Below are the code and all the weights of a small trained network. Each question names an input and a target symbol and asks about switching units off, where a switched-off unit gives its printed mean instead of its output.

import numpy as np


def w(rows, s, z=0):
    codes = np.array(rows[::2]) - 128.0
    scale = np.full(codes.shape[1], s)
    scale[-1] = z or s
    return codes * scale


def f(y):
    return y / 2 * (1 + np.tanh(0.7978845608 * (y + 0.044715 * y**3)))


def softmax(a):
    e = np.exp(a - a.max(-1, keepdims=True))
    return e / e.sum(-1, keepdims=True)


def log_softmax(a):
    a = a - a.max(-1, keepdims=True)
    return a - np.log(np.exp(a).sum(-1, keepdims=True))


def net(x, mask):
    ids = ['ΓΦαμτψ'.index(c) for c in x.split()]
    T = len(ids)
    res = E[ids] + P[:T]
    u = 0
    for l in range(2):
        q, k, v = (res @ M[l].T for M in (Q, K, V))
        z = softmax(np.where(np.tri(T) > 0, q @ k.T / 3**0.5, -1e9)) @ v
        res = res + np.where(mask[u], z, O[l][:, -1]) @ O[l][:, :-1]
        u += 1
        y = f(res @ A[l][:, :-1].T + A[l][:, -1])
        res = res + np.where(mask[u : u + 4], y, B[l][:, -1]) @ B[l][:, :-1]
        u += 4
    return log_softmax(res[-1] @ U[:, :-1].T + U[:, -1])


Q, K, V, O, A, B = {}, {}, {}, {}, {}, {}
E = w([
[189,132,93,72,79,59,186,166,181,244],'Γ',
[98,134,56,154,206,179,97,88,102,190],'Φ',
[222,156,138,105,195,196,168,56,150,173],'α',
[166,129,111,52,147,57,63,77,164,129],'μ',
[88,74,158,24,30,221,230,1,47,82],'τ',
[95,204,46,126,140,89,140,150,168,34],'ψ',
],0.011)
P = w([
[172,117,97,129,149,120,119,127,88,145],'0',
[107,164,80,122,124,100,110,35,148,187],'1',
[102,79,56,112,209,145,174,109,195,124],'2',
[221,112,122,141,124,97,111,195,5,79],'3',
[90,247,206,109,77,93,91,83,98,172],'4',
[114,157,64,123,130,156,138,104,194,117],'5',
[182,123,70,112,147,96,109,182,61,41],'6',
],0.011)
Q[0] = w([
[196,173,24,90,202,94,121,124,124,137],'L0H0',
[138,27,138,172,142,143,139,172,151,101],'L0H0',
[85,125,87,99,144,156,144,75,254,156],'L0H0',
],0.0098)
K[0] = w([
[66,97,213,90,15,174,168,102,18,120],'L0H0',
[208,254,125,175,137,86,58,146,89,169],'L0H0',
[187,39,100,148,111,143,129,185,59,75],'L0H0',
],0.0089)
V[0] = w([
[33,120,101,136,194,167,3,78,67,28],'L0H0',
[92,103,114,180,215,113,74,135,122,199],'L0H0',
[167,243,66,147,230,34,28,212,216,89],'L0H0',
],0.0047)
O[0] = w([
[160,246,75,63,185,144,120,164,86,165,245],'L0H0',
[139,127,161,101,155,168,115,142,169,109,37],'L0H0',
[154,142,148,174,186,99,152,144,152,136,100],'L0H0',
],0.012,0.0011)
A[0] = w([
[47,196,67,62,173,125,84,126,128,109,185],'L0N0',
[203,128,126,97,205,43,3,54,160,119,214],'L0N1',
[126,93,121,67,184,132,245,66,117,118,243],'L0N2',
[86,57,91,122,167,152,60,62,66,180,252],'L0N3',
],0.0052,0.0015)
B[0] = w([
[64,170,113,164,68,192,171,158,132,132,219],'L0N0',
[212,124,152,72,81,86,253,183,202,175,255],'L0N1',
[142,130,36,72,183,170,178,115,161,69,173],'L0N2',
[213,91,118,161,105,126,167,134,85,224,176],'L0N3',
],0.006,0.0076)
Q[1] = w([
[134,85,1,110,111,143,164,104,162,117],'L1H0',
[99,115,139,157,141,146,114,120,234,167],'L1H0',
[71,173,134,113,114,126,152,58,144,160],'L1H0',
],0.0094)
K[1] = w([
[151,182,233,161,76,132,57,187,54,74],'L1H0',
[240,36,113,132,171,85,159,194,65,145],'L1H0',
[140,27,18,87,171,184,73,246,122,1],'L1H0',
],0.0058)
V[1] = w([
[65,167,69,226,121,136,61,150,111,171],'L1H0',
[125,122,140,176,215,198,161,91,126,88],'L1H0',
[66,162,80,137,118,122,127,146,142,2],'L1H0',
],0.0062)
O[1] = w([
[171,128,145,143,72,166,124,199,165,154,2],'L1H0',
[224,90,31,97,124,167,125,99,148,20,45],'L1H0',
[193,131,109,179,99,114,254,139,155,159,77],'L1H0',
],0.009,0.0047)
A[1] = w([
[204,203,73,74,158,211,130,207,164,130,146],'L1N0',
[179,166,176,229,139,126,203,201,198,195,118],'L1N1',
[69,162,221,155,253,58,96,156,207,177,254],'L1N2',
[69,105,195,40,89,200,17,56,46,148,56],'L1N3',
],0.0046,0.0027)
B[1] = w([
[36,50,167,170,101,183,107,210,240,161,224],'L1N0',
[207,101,28,156,125,43,104,142,164,92,200],'L1N1',
[105,157,246,195,170,120,219,139,65,143,253],'L1N2',
[207,147,94,212,174,96,45,162,254,120,175],'L1N3',
],0.0061,0.0063)
U = w([
[102,228,160,102,202,122,181,131,66,146,69],'Γ',
[105,53,217,239,78,128,118,84,176,80,204],'Φ',
[202,157,75,211,152,101,158,138,181,111,6],'α',
[110,178,174,83,130,194,20,206,228,154,115],'μ',
[153,124,17,75,134,96,54,17,111,43,242],'τ',
[123,126,115,92,39,196,254,108,64,104,152],'ψ',
],0.0041,0.0019)

Each question gives the input, a string of symbols that net reads in full, and the target symbol t.
The units are the heads (3 rows each of Q, K, V and O) and the neurons (one row each of A and B). Each row of codes is followed by its name. A weight is (code - 128) times the scale printed after its matrix; where a second scale follows, it is the last column's (O, A, B and U).
mask holds one flag per unit, layer by layer, with each layer's heads first. A switched-off unit (its flag False) gives its mean, the last column of its rows in O or B, instead of its output. The means were averaged over made-up inputs and are rounded, as every weight is.
A unit's drop is (log p(t) with every unit on - log p(t) with that unit switched off) / (log p(t) with every unit on - log p(t) with every unit switched off).
The circuit of an input: a set's keep is (log p(t) with only the set's units on - log p(t) with every unit switched off) / (log p(t) with every unit on - log p(t) with every unit switched off). Starting from all 10 units, units are removed one at a time, each time the one whose removal leaves the highest keep (on an exact tie, the one counted first), for as long as the keep stays at least 0.8.
circuit, biggest first: the units of the circuit, biggest drop first
top k neurons: the k neurons with the biggest drops, biggest first
k most important neurons of layer l: the k neurons of layer l with the biggest drops, biggest first
input τ ψ ψ ψ Φ ψ Φ, target ψ: top 2 neurons -> (L0N0, L0N3)
input ψ τ ψ μ τ, target α: circuit, biggest first -> (L0H0, L1H0, L1N1)
input μ τ α ψ Γ μ ψ, target ψ: circuit, biggest first -> (L0H0, L1H0, L0N0)
input α α ψ τ ψ μ μ, target ψ: circuit, biggest first -> (L0H0, L1H0)
input μ μ μ, target Γ: circuit, biggest first -> (L1H0, L1N2, L0N1, L0H0)
input μ Φ ψ ψ, target μ: circuit, biggest first -> (L0H0, L1H0, L1N0)
input τ τ μ Γ Γ α, target μ: circuit, biggest first -> (L1H0, L0H0, L1N3)
input μ α ψ Γ Φ Φ, target Φ: circuit, biggest first -> (L0H0)
input ψ μ τ Γ, target τ: 3 most important neurons of layer 1 -> (L1N2, L1N0, L1N3)
input Φ μ Φ, target μ: circuit, biggest first -> (L1H0, L1N0, L0H0)
input ψ ψ Φ μ μ, target μ: circuit, biggest first -> (L1H0, L0H0, L1N0)
input τ μ ψ μ, target ψ: 3 most important neurons of layer 0 -> (L0N1, L0N0, L0N3)
input τ μ μ Φ α, target μ: circuit, biggest first -> (L0H0, L1N3, L1H0, L0N3)
input Φ α Φ μ α Φ Φ, target τ: 2 most important neurons of layer 1 -> (L1N2, L1N0)
input Φ ψ μ ψ μ Φ, target α: circuit, biggest first -> (L1H0, L1N1, L0H0)
input τ μ μ μ μ ψ α, target ψ: top 2 neurons -> (L0N1, L0N0)
input μ μ Φ, target Γ: circuit, biggest first -> (L1H0, L0N1, L1N2, L0H0)
input ψ Φ ψ Γ ψ μ μ, target α: most important neuron of layer 1 -> (L1N1)
input μ Γ Φ μ Γ, target μ: 2 most important neurons of layer 0 -> (L0N2, L0N3)
input μ ψ ψ μ α Γ ψ, target τ: circuit, biggest first -> (L0H0, L1H0, L1N2)
input μ ψ ψ μ, target α: top 2 neurons -> (L1N1, L0N1)
input Φ μ μ ψ, target Γ: top neuron -> (L0N1)
input τ Φ α μ μ Φ, target μ: 2 most important neurons of layer 1 -> (L1N3, L1N2)
input μ Φ ψ Φ Γ, target α: top 2 neurons -> (L1N1, L0N2)
input τ Φ ψ, target ψ: 2 most important neurons of layer 0 -> (L0N0, L0N2)
input Φ μ ψ μ Γ τ, target τ: top 2 neurons -> (L0N2, L0N1)
input μ ψ Φ Γ, target α: top 2 neurons -> (L1N1, L0N0)
